Below is a small trained network, with its code and all its weights. Each question gives an input and a target symbol and asks what happens when units are switched off, that is, made to give their printed mean instead of their output.

import numpy as np


def w(rows, s, z=0):
    codes = np.array(rows[::2]) - 128.0
    scale = np.full(codes.shape[1], s)
    scale[-1] = z or s
    return codes * scale


def softmax(a):
    e = np.exp(a - a.max(-1, keepdims=True))
    return e / e.sum(-1, keepdims=True)


def log_softmax(a):
    a = a - a.max(-1, keepdims=True)
    return a - np.log(np.exp(a).sum(-1, keepdims=True))


def net(x, mask):
    ids = ['αβζηθμπτφψω'.index(c) for c in x.split()]
    T = len(ids)
    res = E[ids] + P[:T]
    u = 0
    for l in range(2):
        r = res
        for j in range(3):
            rows = slice(2 * j, 2 * j + 2)
            q, k, v = (r @ M[l][rows].T for M in (Q, K, V))
            z = softmax(np.where(np.tri(T) > 0, q @ k.T / 2**0.5, -1e9)) @ v
            o = O[l][rows]
            res = res + np.where(mask[u + j], z, o[:, -1]) @ o[:, :-1]
        u += 3
    return log_softmax(res[-1] @ U[:, :-1].T + U[:, -1])


Q, K, V, O = {}, {}, {}, {}
E = w([
[144,226,131,53],'α',
[63,117,88,71],'β',
[73,129,86,65],'ζ',
[54,77,165,182],'η',
[110,165,108,57],'θ',
[97,109,176,161],'μ',
[152,195,133,40],'π',
[63,114,208,143],'τ',
[6,86,218,140],'φ',
[106,144,189,128],'ψ',
[103,123,104,49],'ω',
],0.02)
P = w([
[151,77,161,51],'0',
[138,137,111,165],'1',
[132,165,117,165],'2',
[132,177,110,173],'3',
[132,200,108,176],'4',
[137,211,111,178],'5',
[132,227,117,184],'6',
[134,251,121,194],'7',
[142,254,127,189],'8',
],0.0068)
Q[0] = w([
[170,134,127,252],'L0H1',
[130,90,146,179],'L0H1',
[75,171,89,201],'L0H2',
[197,175,149,157],'L0H2',
[117,132,81,67],'L0H3',
[94,250,196,60],'L0H3',
],0.018)
K[0] = w([
[81,221,60,185],'L0H1',
[68,175,123,134],'L0H1',
[197,147,205,166],'L0H2',
[117,217,102,135],'L0H2',
[241,116,148,153],'L0H3',
[147,48,254,7],'L0H3',
],0.016)
V[0] = w([
[251,52,128,91],'L0H1',
[147,197,141,145],'L0H1',
[78,125,67,114],'L0H2',
[94,103,157,147],'L0H2',
[105,114,162,77],'L0H3',
[186,98,143,127],'L0H3',
],0.013)
O[0] = w([
[2,104,213,94,112],'L0H1',
[149,193,161,150,107],'L0H1',
[110,156,113,162,144],'L0H2',
[174,185,150,115,124],'L0H2',
[102,130,109,192,254],'L0H3',
[118,156,106,123,112],'L0H3',
],0.01,0.0095)
Q[1] = w([
[106,188,45,67],'L1H1',
[3,200,150,67],'L1H1',
[136,105,127,247],'L1H2',
[103,89,215,156],'L1H2',
[204,146,179,136],'L1H3',
[125,178,163,34],'L1H3',
],0.018)
K[1] = w([
[101,90,136,17],'L1H1',
[182,79,208,32],'L1H1',
[140,182,134,250],'L1H2',
[167,150,60,122],'L1H2',
[142,161,162,152],'L1H3',
[153,209,92,118],'L1H3',
],0.018)
V[1] = w([
[129,126,30,141],'L1H1',
[163,212,114,46],'L1H1',
[67,186,7,139],'L1H2',
[104,96,93,207],'L1H2',
[116,159,82,83],'L1H3',
[80,89,229,178],'L1H3',
],0.016)
O[1] = w([
[89,192,206,122,59],'L1H1',
[254,184,176,184,138],'L1H1',
[237,215,116,81,137],'L1H2',
[131,47,212,81,122],'L1H2',
[89,25,99,146,252],'L1H3',
[139,231,150,180,146],'L1H3',
],0.0096,0.0048)
U = w([
[66,92,206,254,253],'α',
[123,141,169,190,174],'β',
[105,174,60,230,53],'ζ',
[165,63,159,153,142],'η',
[203,96,75,171,68],'θ',
[20,192,86,118,72],'μ',
[148,109,126,107,82],'π',
[156,123,90,132,119],'τ',
[132,68,72,194,76],'φ',
[128,94,112,154,79],'ψ',
[151,113,119,105,106],'ω',
],0.0081,0.0043)

Each question gives the input, a string of symbols that net reads in full, and the target symbol t.
The units are the heads (2 rows each of Q, K, V and O). Each row of codes is followed by its name. A weight is (code - 128) times the scale printed after its matrix; where a second scale follows, it is the last column's (O and U).
mask holds one flag per head, layer by layer. A switched-off head (its flag False) gives its mean, the last column of its rows in O, instead of its output. The means were averaged over made-up inputs and are rounded, as every weight is.
A unit's drop is (log p(t) with every unit on - log p(t) with that unit switched off) / (log p(t) with every unit on - log p(t) with every unit switched off).
The circuit of an input: a set's keep is (log p(t) with only the set's units on - log p(t) with every unit switched off) / (log p(t) with every unit on - log p(t) with every unit switched off). Starting from all 6 units, units are removed one at a time, each time the one whose removal leaves the highest keep (on an exact tie, the one counted first), for as long as the keep stays at least 0.8.
units of the circuit, in order: the units of the circuit, biggest drop first
unit that matters most: the unit with the biggest drop
which heads matter: for each layer, one digit per head in row order, 1 if its drop is at least 0.15 and else 0, layers parted by /
drop when u is switched off: that unit's drop, to one decimal
input τ π α, target α: units of the circuit, in order -> (L1H2, L0H2, L0H1, L1H1)
input π π ψ α π, target ζ: units of the circuit, in order -> (L1H2)
input θ ω τ β α π ψ ψ, target β: units of the circuit, in order -> (L1H3, L1H2)
input τ α ω α, target α: units of the circuit, in order -> (L1H2, L0H1, L1H1)
input ω α ψ π ψ β ζ ω α, target μ: which heads matter -> 100 / 100
input π ω ω π τ β, target ζ: units of the circuit, in order -> (L0H1, L1H2, L1H1, L1H3)
input ψ ψ ω ω μ ω π, target φ: units of the circuit, in order -> (L0H2, L1H3, L1H2, L1H1)
input τ ψ ω ω π α π ω β, target α: which heads matter -> 100 / 110
input μ ω ω τ α π ψ τ, target β: which heads matter -> 100 / 001
input η ω τ ψ ω, target η: units of the circuit, in order -> (L0H1, L1H2)
input α τ η τ ω, target θ: which heads matter -> 110 / 100
input α ψ α, target θ: units of the circuit, in order -> (L1H1, L0H1)
input α ω π, target θ: units of the circuit, in order -> (L1H1, L1H2)
input π ω τ ω φ ψ η α, target ζ: unit that matters most -> L0H1
input φ π μ τ ω ω ω ζ, target β: units of the circuit, in order -> (L0H1, L1H1, L1H3, L1H2)
input π π φ α π, target ζ: units of the circuit, in order -> (L0H1, L1H2, L1H1)
input η τ ω ψ α π, target η: units of the circuit, in order -> (L1H3, L1H2)
input ω ω π, target μ: units of the circuit, in order -> (L0H1, L1H1, L0H2)
input ζ θ φ η ω, target ω: units of the circuit, in order -> (L0H1, L1H2, L1H1, L0H2)
input π ω η α η ψ α ψ θ, target ζ: unit that matters most -> L0H1
input ψ ψ β β, target φ: which heads matter -> 000 / 111
input ζ ω π, target ω: which heads matter -> 000 / 111
input α φ ω θ ω, target θ: which heads matter -> 110 / 101
input ζ τ μ ω ψ ω α ψ β, target ω: drop when L1H1 is switched off -> 0.2
input α α ω θ α π ω π ζ, target θ: drop when L1H3 is switched off -> 0.1
input π α π β ω π ω ω, target ζ: drop when L1H1 is switched off -> 0.4
input η ω θ τ ω, target η: drop when L1H2 is switched off -> 0.3
input α ω ω θ, target θ: unit that matters most -> L1H1
